Each row has a name. After each piece below comes the name of the row it's from, unless a question asks for something else. Each question is about the rows just above it. Places in a row count from 0.

[104 103 102 174  89  89] -> Suzaf
[116 158  92  82 123 145] -> ditu
[160  88 158 142 145 133] -> Miki
[ 97 142 102 133 173 178] -> Nar
[100 108  83 148 139 134] -> Tukif
[129  83 179 131  95  90] -> Vilim
[128  91 165 101 105  94] -> dor
[103 167 168 168 168 103] -> nevo
[134 165 128 124  86 120] -> gagu
Places of [103] in row Suzaf: -> 1
Places of [103] in row nevo: -> 0 5
Row and place of [90] in the named rows: -> Vilim, 5

[130 119 132 125 115 128 125 124 121 124] : Retot
[130 119 132 125 115 128 133 124 121 124] : Gud
[130 119 132 125 115 128 125 124 116 127] : zike
[167 136 133 146 127 170 135 105  96 128] : Dalo
[154 154 136 156 154 136  99 154 154 130] : Vuvo
[134 120 120 134 120 126 106 155 120 120] : Zosi
[119  96 100 156 130 136  99  91 154 162] : mimiv
Every place of [154] in Vuvo: -> 0 1 4 7 8
At which places does Zosi hold [134]? -> 0 3
Every place of [120] in Zosi: -> 1 2 4 8 9
find: [119  96 100 156 130 136  99  91 154 162] -> mimiv
At which places does Retot hold [130]? -> 0

[133 110 147 132  83  98 113 101 160 105] = tepi
[169 159 114 118 168 125 110 121 137 157] = Kenuk
[162 152 129  90 106 105 136  89 116 159] = gadig
[158 120 125 131 158 150  87 115 152 164] = gez
[162 152 129  90 106 105 136  89 108 108] = vez
[153 134 115 103 118  78 130  84 116 115] = Sili
[144  97 135 102  96 125 111  84 138 137] = Vukan
[123  89 135 109 127 167 159 153  87 154] = Kiz
[158 120 125 131 158 150  87 116  77 113] = zuv
Where in the named rows is [96]? -> Vukan, 4
[138] is at row and place -> Vukan, 8
find: [158 120 125 131 158 150  87 115 152 164] -> gez
Every place of [136] in vez: -> 6
Where in the named rows is [160]? -> tepi, 8

[117 122 116 117] = zif
[133 121 143 125] = zaba
[127 115 122 143] = vumeb
[142 122 142 126] = surun
[115 115 124 110] = gutev
[142 142 142 142] = lubi
[115 127 115 105] = ridez
[123 123 123 123] = feni
[118 122 115 157] = peb
[141 125 137 108] = bul
[125 118 140 147] = Fav
Places of [123] in row feni: -> 0 1 2 3
At which places does surun hold [142]? -> 0 2
Every place of [122] in zif: -> 1
Where in the named rows is [141]? -> bul, 0
Places of [116] in row zif: -> 2
At which places does lubi hold [142]? -> 0 1 2 3

[104 143  94 142 133  97 132 140 145 128 148] -> Mab
[113  81 132 142 116 118  99 104 137 118 100] -> roz
[ 87 185 114 146 140 132 141 119 146 133 158] -> vesa
[107 153 157 121 139 178 107 116  91 130 137] -> ruvob
[106 103 139 139 129 145 138 101 145 132 118] -> mit
[113  81 132 142 133 118  99 104 137 118 100] -> suna
[ 99 117 138 141 111 145 108 104 110 119 103] -> Tepof
[126 138 126 112 139 160  94 126  85 130 133] -> peba
[111 145 126 129 132 149 129 129 128 131 125] -> Riref
Places of [126] in row peba: -> 0 2 7
The row with [111 145 126 129 132 149 129 129 128 131 125] is -> Riref
Where in the named rows is [112]? -> peba, 3
Row and place of [108] in the named rows: -> Tepof, 6

[132  86 162 174 136  71] = zinu
[135  87  71  71  71 135] = mapa
[127 126 162 103 109 101] = Molig
[127 125 162 103 109 130] = Lapap
[ 70  73 125 110 154  99] = Duso
Places of [71] in row mapa: -> 2 3 4
Where in the named rows is [126]? -> Molig, 1

